[-442  182  425 -191  331  -18 -358  174  -50 -419  425 -105  141  186
  363  475   26 -314 -252 -409  116  279   -9  193 -360 -214  -47 -226
  129  116  184 -253  494 -229 -238  159  401  334 -123  -63  105  -28]
Kabo
[-740   56  387    2  149   24 -175 -179   41 -710  480  -10   64   40
  329  633  105  135  237 -343   62 -122  326  253  -82  151 -634 -277
  -54  -18  311 -628  371 -325 -204  427  219   78 -369  -88  221 -160]
Leg
[-270  -80  155  -42  -57 -292  -26   82    1  112   -1 -151  136 -354
  173  106   76  -28  273   21 -183   60   -1   -4  228  188 -237  -16
 -108 -194    9 -376  -79   24 -232   34  107 -299  -99  -21  345 -405]
pabe
[  -3 -175  234  519   -2 -246  -32 -201   24   88 -136 -146 -490 -258
  -23  -28   43  345  406  121  -25 -162  318   98  319    9 -272  139
 -147 -108  384 -449 -122  194  297  141  250  187 -424   43  -82   -9]
zaven
[   8 -122 -260 -165  -79  -95  358   -3   -2  -10   99  -48  171  166
 -232  -18 -139    2 -124  -41  -19   55 -229  -96 -125   98  297  158
 -137  128  332 -193    1 -458  158  -17  -54  174 -361    9  187  208]
nuli
[  23 -164  292  301 -155 -236 -117 -146 -103   69 -111 -310 -270 -158
  183 -157  103  174  239  -30 -131  -86  278 -190  131 -252  -26  102
  -75  136  150 -689    7  270  161   58  516  292 -240 -218   10 -103]
nuli
[-180  128  196 -134  132  -44 -238  144  -77 -215  314   44  117  172
  154  421  -86  -91  -50 -275  -66  437  129  185 -187  -25 -155 -250
    1   31  143   70  243 -205 -271  143   18 -118 -103   98  143 -290]
zegi
[  81   -6  -53   25  -26  -22 -152    6   32  256 -131 -117 -155 -147
  -51 -105  -30  216  114   73 -143    8  149   20  151   38  -12   -8
 -155  -72  -53  195 -294  280  198  -64   18 -423 -165  -66   89 -204]
zaven
[ -37 -164  262  242 -135 -139   87  -88  -34   52  -78 -224 -276 -237
  -50   24  122   19   78    3  111 -178  -63  -45  136   16 -215   40
   30 -174  212 -192   38   96  133  203  178  327 -131   50    7  -31]
rom
[-199  -46  111   74  329   72 -217  -81 -112 -642  364  -74  188  215
  100  213  -93    5  -58 -147  142  110 -117   73 -240 -123  166  -44
    5   79  439   -7  201 -283  -85  100  141  152  -88  -61   -4   67]
pabe
[  71   33 -413  -60    4  151    5   13  -62  105   84  -62  265  436
 -375  -88 -243  122 -381  128   65  228  -12   42   11  126  204   65
 -114   93  179  251 -327 -187  137 -341 -301   10 -369  -47  -40  267]
nuli
[-134 -198 -408  240  -47  -45  130   88 -140  242   30 -105  -27  257
 -400   30 -218  340  -36   23  -58  159  132   -7  118  230   -7  190
  -29  -59 -115  -62 -168  122   28 -153  -15   72 -246    6   52  214]
zegi
[-303  174  160   49  240  320 -212   -1   -4 -413  259   70  302  273
  183  190 -171 -264 -147  -23  225  286  -29  151 -337  -84  102 -232
 -138   17  518   -3  156 -321  -86  -29   40  245 -269  -44   36  -37]
Gerum
[ 260 -364   94 -154  -37 -233  290 -259  -29  -70  -45   25  -44 -137
  111  -87  150  107   79   -3  195   -3    1   61  204 -109  180  183
 -159  187  428 -274  -87  197  -70  211  -42  234  168   71  -67  247]
zaven
[-137   73  522   68 -172 -212  -84   66  103  203  -20 -133 -361 -224
   53  208  123   13  -17 -208  -36  -78  170  159  150   14 -415 -125
  -55 -112   92 -303   65  177  194  239  158  196 -347   88  -53 -159]
Kabo
[ -40 -147  469  245   31 -246  -68  126 -128  386 -141  -68 -518 -240
  -96  -19  106  190  113 -176  -40   -8  265    0  -47  -15 -267   84
  179  -59   93 -129    3  260   32  344  116  123 -360  132   89 -501]
Kabo
[ 105   38 -426  -29   75   42  173  144  -22    1  -25  -34  407  488
 -165 -115 -424 -102 -214  150 -139  342 -410 -335 -217   17  518   28
  -95  147  143  296 -187 -295 -271 -428 -149  -74   49  -61  217   79]
nuli
[-204  -44   40  189  -32 -181   95  -60   -4  -66  -23  -99 -251 -390
 -107  -35  225  223  -92  119  159 -612  141  143  277  189 -528   14
  161 -286 -135   92   -4  187  148  179    9  341 -198   87   36  -17]
zaven
[-525   -6 -168  175  -54 -125  327  -18  139 -199   59   35 -226 -102
   18  -79  254 -124  137 -197  102 -317  184  230  127  160 -370  -31
  163 -552  -94 -265  306  344  285  366  244  136  100   31   61  -34]
zegi
[-635  378  399 -220  381   97 -284  293  -91 -253  360  -84  181  219
   80  348   63 -407 -331 -158  124  158 -309  222 -377 -149    0 -241
  277 -176   45  338  281 -123  -28   -2  130  197    2   99  -32  -74]
fotam
[  72  -45  440  -42 -224 -193 -185   56   56  387 -106 -239 -223 -409
  274  -93  129   61   79 -112 -234  -13  150  -38  175 -108 -252  -35
 -100  -47 -138 -464  160  287  128  150  372 -172 -206 -171  215 -426]
Leg
[ 128 -170 -364  -54  -69   36  154  111  -33  340  -65 -152  137  155
 -278 -143 -198  219 -304  122  -68   62 -231 -112 -143  156  317  182
 -169   39   21  209 -163  -80    7 -152 -171  -78 -215  -75  258  169]
rom
[  46  -97 -313   22  -43 -124  136   41 -134   97   19   11   40  165
 -264  -57 -115  189  -51   89  -79  161   53    0  118  243  106  193
  -62   15   61   77 -207 -104   -6 -187 -300  -62 -260   15  122  126]
zaven
[ -45  118   61  238  304  160 -197 -138 -319 -751  388  156  -40  418
   59  235  -78   35  -48 -120  161   98   31  282 -283   40  265   92
  112  -97  630  618  227 -204  177  160 -245   70 -220  212  -55   -8]
rom
[ 273 -206 -441    6  -25  -77   63   13 -108   86   -3 -164   71  -45
 -111  -93  -37   92  -28  -44  -98  160  -83 -119  141   54  392  270
  -32   25 -112  -16  -88  -93   -8 -144 -106 -162   35  -33  112  102]
pabe
[ 101 -214   54  229  228  584 -264 -102 -199  208  139   79   96  869
 -340  195 -237   99  131  124  388  432 -341 -116 -451 -226   14  277
 -385  186  512 -208  160 -298   24 -252  -26  372   83  179 -148  543]
zaven
[ -89  -59 -270  -56  -62 -102   77  219  -50  333   19    6  -15  135
 -331   96 -167  230 -145    7 -140  126  -70  -30   93  212  -41  144
  -56  -83 -287 -114   27   42 -253 -126  -12   72 -192   -4   90   30]
fotam
[ 396  -76 -366  -65   53  -78  -20  -29 -111  132  -28  -92   63  133
 -160 -134  -82  159  -41  115  -66  330  -46   33   63   30  448  227
 -228   93  284   99 -245 -144   10 -188 -141 -163 -287  -53  154  121]
zegi
[-147  169  510   49   27 -243  -70   65  103   60   -7 -244 -412 -223
   64  269  -88   41  -80 -116 -140 -122   78  100  190 -136 -243 -219
   59   -3 -236 -105   60  365  116  281  427  265 -435   24 -117 -245]
pabe
[-416  167  160 -427   92  221 -331  114  -16 -368  407  171  281   35
  266  438   54  -46 -148 -206   29   26   69  236 -259  142 -144 -294
    0 -100  156  258  188 -316   46  164 -140 -369 -138   59  163 -178]
Kabo
[ 158 -235  -84   22    6  -17 -118    1  -97  239  -36 -132 -225  -13
 -275   55 -127  424    7   24  -88  196  304  -49  -25   74  259  198
 -334   30  384 -416 -410  -70  125 -130   83 -139 -591   55 -151  142]
pabe
[ 289 -123  -17  480   52   -7    7   55 -149  -42 -266 -184  -76 -210
  -99  -88  -95  -56  143  311  162   13 -182 -300  304  167   21  232
 -159 -253  270  412 -494  -80   10 -314 -501  255  -61  274  164 -152]
nuli
[-103  151  375  -12  388  211 -261  140  -55 -565  426   78   95  371
  336  401 -253    2 -217 -449  -23  100   52  136 -483 -279  229  -40
   55   75  419  151  369 -310  209  -47  151   54 -119   58  -61  -13]
rom
[-344   62  231 -106  300   53 -269  -41  -40 -187  295  122   84  218
  112  230   48  -98   73 -123  111  203  105  277 -268  -15 -186  -37
  -50   81  376 -131  261 -265  -53  135   61  146 -289   11  142   50]
Kabo
[-593  127  393  -26   66 -218  -11  114 -204  -93  327  135  -79  327
 -184  447  207 -142  216 -166  199  360  209  248   -4   48 -426 -182
   44  -79  267 -326  280   15 -301  240  157  243  -37  268  -50   89]
rom
[-100  197  899  -57 -133  218 -540   85  327  389   94 -148 -136 -147
  149  308 -322   97  101  -87 -397   45  168  153   36 -117 -252  -17
 -158  -67    9 -265  312  -53  399  133  206 -309 -488  -37   64 -424]
Leg
[ 247  -81  -44  -61   32  159  -35    3 -141  222  -11  -86   46  221
 -306   73 -115   22 -230  126  102   94 -354 -106 -107   39  159  215
   36  136   64  261  -83 -277    8 -168 -284  123  -38  120   -3  242]
zaven
[ 170 -122  419   47  115  -82  -90   67  -65  143 -133 -104 -126 -192
  408  135   50 -105  241  -93  -62  206 -138 -155 -151  -88   32   30
 -189  104  311 -339  134  -47 -172  148  200   11  -56   61  440 -344]
Leg
[ 181 -111  274   -3 -192 -140   48   39   -3  395 -135  -75 -357 -209
   23  103   75   75   83  -92   48    3  102   36   90   -5 -305   24
 -175 -143   50 -289   76  224  134  171  206  169 -142  219    0  -68]
nuli
[  69 -174 -385  314   76 -119  143  -24  -78  -85   32 -166   74   54
 -270 -143 -140  323  -63  126  -30 -279   -5 -116   53  154  352  384
   24   45  129   -4 -259 -237  282 -171  -68  117 -322 -133   33  364]
fotam
[-349  140  367  -80  214   30 -330  139  -74 -292  389   26   12  230
  232  438 -132   67  -61 -328  -46  240  140  192 -273 -136  -69 -228
   63   75  186  -77  352 -115  -93  150  223  -44 -207   10   50 -233]
zaven
[  75  -36  309  179  -15 -275 -131   69  -73  268  -91 -133 -491  -77
   36   50   13  229  150 -174 -198  104  368   24   44 -197  -63   83
 -128  -37  114 -409  -23  410  186   51  425   24 -265   52 -171 -125]
nuli
[-352  -87   68   35  311  245 -256  116  -53  -70  308  -65  240  332
   66  235 -317   78 -211 -247 -145  184  -39   21 -512 -103  -37  -16
   35  160   51   17  344 -243  -37  -41  139   87 -194 -177  261 -143]
zaven
[ -73 -186  -21  232   79  -63   46 -175  -48  -88    4  -55 -221  -63
   88   25  -58  271   66   41  -56  -70  136  -32   48  -38 -133   54
  -88   18  151 -192   20  125  -38   83  278  231 -257  -87   53   22]
fotam
[-112 -137 -135 -222  -54   57  -42  148  -39  489   29 -148   48  283
 -319   63 -129  249 -262  -10 -101  219  -23 -145 -180   39   12   60
 -137  165  -80 -225  -89   -9 -165  -50   23  -48 -327  -85  198    8]
Leg
[ 141 -121  274 -153 -305   32 -221   74  202  871 -183 -189 -137 -212
   37 -113  -47  266  -32   36 -187    7  195    3   60  -65 -254  -20
 -249   28 -201 -287 -114  277  200   -3  139 -230 -256 -141  191 -125]
zegi
[-116   76 -206 -397 -102   66   40  208  120  202   95  -46  485  390
   50  -24 -321  -29 -449  -18   59  306  -72 -174 -111    9  233 -281
 -170  351  176 -238 -360 -309 -135 -539   56  114 -348  -84  106  228]
fotam
[   1  -63 -470  281  107 -152   72   54 -216 -376  216   31  155  303
 -213   34  -42   26  147  -61   49  143  -99   -3  182  264   32  147
 -104 -123  158  118   71 -238  160 -136 -240  113  -67  122  105  190]
fotam
[ -58  -78  403  292   74 -311  186   75  -57  197 -140 -136 -273  -69
  -71  178  -40 -108  110  -61   16   15 -145 -146  -10  -72  -58   47
  -90    8  252 -308   -1  234 -207  130  263  474 -100  136   47  -48]
Gerum
[ -41  103 -173 -127  113 -149  119  280 -125   69   23  -59   55  116
 -215   19  -50  -25 -226  -24   31  111 -101   68 -104   75  436  124
   92   64   55  206 -232 -135  152 -207 -101   31 -211  168  -75  192]
rom
[ -37 -143  405  150    4 -205   27   71  -65  336  -13 -223 -267 -314
    4  194  126  -87  -19 -154   57 -103  -84  115   22  -71 -178  175
   93  -51   41 -360  233   50  222  282  288  358 -219   94   -9  -86]
rom
[ 265 -179  484 -260  -48 -133 -333  109 -140  401  -25 -125 -327 -375
   53  132  168  228  -68 -305   15  148  291  170   30 -176  -82   -1
  -26  135  113 -203  -46  244   98  154  203   32 -253   81 -154 -265]
rom
[-151 -295  165  213  116  -38 -160  215 -139  183  149 -196    5  178
 -207  295 -396  322 -230 -220 -158  167  -58    5 -230  109 -313  362
  -54   80  -87 -207  165 -142 -191 -172  -18  375 -361  -45  119  -17]
rom
[-528   -4  216   88  233   79 -266  154 -234 -290  330  -75  223  502
   12  197 -322   52  -96 -202 -344  684  214   33 -219 -107 -101  159
   67  -49  -50  -19  206   97 -509 -135  -56 -124 -102 -237  222 -485]
zegi
[ 308 -135 -321 -220   52  -75   60  100  -75   85  -12   -4   14  145
  -58  -41  -99  284  -83  -48  -52  128  -78  -34  -75   52  432  314
  -88   72   95  -28 -195 -105   25 -119 -189 -259 -158   46   27   72]
Leg
[ 384  -49  466  261 -218  232 -177  -58  118  331  -67   75 -342   88
  127   80 -248  316  106 -250  135   34  332  128  -96 -162 -304 -257
 -471  157  744  -18 -210   85  880   33  130   74 -683  275 -135 -161]
Gerum
[-165  161  274 -313  275   70 -297   31  -73 -459  369  107  119  157
  262  347  -12  -30  -66 -275  -11  227  132  253 -264 -175   84 -104
   12   35  262  -94  292 -195 -167   71  191  -69  -67   18  -61  -94]
zegi
[-265 -213  288  126 -127 -165  109  140  168  643  -37 -120 -346   94
 -198  103  -15  120  103 -250 -178   32  112  -12  -95  -62 -451   73
 -213 -133   21 -803  356  248  193  233  430  218 -200  -23  148  -10]
zaven
[-308  -59   75   61  141   38 -265    7 -109 -181  326  -22   12  219
  118  302  -44   18  -31 -218   43  250  106  109 -209  -25 -205 -121
   -1   14  206 -254  394 -174 -134  144  233  258 -216   11  108  -46]
fotam
[ 235 -147   72 -289 -154 -123  -41   -3  119  373 -131  -22 -213 -316
  248  -47  -24  197 -108  -46 -204   51  185  -15  -34 -207  128   17
 -255  224  126 -311 -201   86  121 -106  237  -43 -319 -156    7  -20]
zaven
[-444   81  168 -164  320  -30 -198 -160 -182 -577  359   86  113   97
  322  312  121   48  179  -10   -7  282  145  262  -58  -19   57  -39
   32 -241  437  -57  145   11 -555   96   75 -128  -66 -168  141 -144]
Leg
[ -20  -74  262  372 -212 -386  122  -27    0  -64 -112 -159 -546 -190
   40   41  165  143  487   47   52 -217   86  -76  230  -63  -93  196
 -137  -60  266 -646   26   46  440  310  401  209 -368  113  -62   50]
rom
[   8 -129  495  -72  -70 -286   93   -6   76  138 -101 -314 -329 -448
  176   62  103    5  -14 -233  -69 -138   -8  -64   72 -203  101   59
   74  121   52 -474  -47  143  138  230  402  257 -210  -77  -76  -93]
fotam
[-398  -34 -139  210  185  -97 -106  154 -459 -272  306  -18   -9  437
 -270  273  -41  470  158  -31 -232  400  271  116 -141   84 -148   73
 -129 -194 -162  -70  374  228 -300  228   56 -156 -224   16   84 -237]
Gerum
[  40   21 -135 -119   31 -166  173   16 -179 -119  123  106  188  291
 -266   92   14 -150  -38  110   79  202 -151  -38   17  152  238  188
  -64  113  195  122 -205 -274 -131 -182 -475  192  -13  161 -102  398]
Leg
[ 218  -96  -49 -456 -250  249  -51   85    0  659  112  -26  441  240
  -89   63 -156  154 -556  -81  100  254 -162   49  -49   69 -105  -89
 -161  289 -216  194 -279 -197 -179 -377 -667   22 -132  -24   81  170]
pabe
[  95 -185  260  208  -72 -158  -20  -74  -30  114  -87 -178 -421 -342
  101   23  163  163  185  -55   52 -236  102   16   83  -82 -130  170
  -65  -93  108 -320  138  165  218  273  317  247 -203   14   53  -28]
rom
[-214 -124  193  429   75 -469  190  -90  -30  137   25 -283 -453   19
 -217   65   39  162   81  -52 -104 -294   56  -31  129 -119 -210  179
   60  -21  119 -371   63  318  324  204  503  354 -292  -77  -65  245]
zaven
[  44  -71 -292  -94   -8 -102  162  -37  -29   57   37  -80  171  272
 -392   52 -134  -49 -119  109  -24   69 -342 -165   21  126  268  163
   36  -74  165  105 -205 -161 -248 -195 -158   27  100   19  -32  279]
zegi
[ -40 -108  473  -49 -140 -241 -124   69   22  231  -50 -158 -392 -400
  145   79  129  303  172 -154 -149 -117  276  141   27  -78 -309   23
  -14 -138  -99 -386  276  288    0  361  429   35 -244  -29  105 -331]
rom
[ -53  243  -34 -143   83 -243  -27  143 -114 -242  219  -18   35    9
   91  196   80 -258 -151 -136   14  102 -367  143  136   65  217  -20
  117 -284  199   86   37 -166  108 -258   43  -48   -2  101 -210  159]
fotam
[ 137 -103  133  148 -129 -304 -119  124  129  188 -121 -225 -457 -260
  121  -71  -75  396 -130 -284 -314 -198  448  -56   32 -152 -135   26
  -57  173 -195 -312   65  321  266  181  476   79 -447 -127   79 -234]
Kabo
[ -20  -19 -169 -418 -129 -171  107  228  -48  448   37 -116   62   37
 -288  112    8  133 -228  -52 -183  129 -177  -14  -49   75   99   53
   82   71 -313  -88   36 -151 -138  -26    2 -121 -174  -68  106   45]
rom
[ -84 -145 -466  195  -38  -70   -9   12  -60 -146   71 -259   92  114
 -202  -26 -152  288 -125  152  -37  -76   29 -143  194  224  230  238
   16   26   88  -32 -240 -263  120 -297 -159   39 -280  -34  165  350]
zaven
[ 368  -30  225   39 -284 -258  -99 -117   61  145 -136 -199 -259 -329
  212  131 -119    3  182   40 -296  156  -66 -138  321    0 -143   -3
 -300 -105  132 -234   19   28  -99   -9  214 -114 -224  -31  145 -276]
nuli
[  18  -53 -271   48 -105 -180  120   51 -116  164   25  -79   33   85
 -366  -54   50   76 -101   73   91  -25 -124 -116  248  140  158  166
   66    8   34  -34 -285  -64  -12 -243 -196  106  -58   32 -110  291]
Leg
[-357  -74  136   83  314  168 -219   88 -142 -287  307   58  161  274
   50  288 -162   23   95 -221  -35  335  139  110 -393   25  -58  -70
   14  -26  200  -25  315 -210 -193  179   24   12 -134   52  208 -254]
pabe
[-514   52  -13   30   95  -46  -65  174  -93  -68  205   91  -77   24
  -39  159   -5  119   43   21  -58  103  149  219  -89  100   81  167
   80 -432  -38 -322  385  122 -306  139  177   30 -174  -52   36  -77]
Gerum
[ 264 -215 -521  370    2  -11  131 -189 -380 -111   69  -72  134  295
 -372   21 -119  127  -39  157  113  186 -111 -301  245  211  213  216
  -37  147  227  469 -411 -179 -205 -404 -515  142   63  204   13  332]
Leg
[-288  -51  343 -413   13   48 -173   16   47  110  329  -82   65  328
   59  245 -193  249 -281 -293 -262  314   98  174 -310 -229  -92  -47
 -168  180  213 -396  324   -5  -72   36  307  179 -484 -277  114  -10]
Leg
[ 257  -41  463   62 -149 -154 -352  211 -168  293 -201   20 -366 -396
   12  150  186  220  202  -10  106  251  323  -12  228   32 -109  -88
 -188 -207  253  135 -502  368 -241   67 -208 -400    4  307 -182 -514]
Kabo
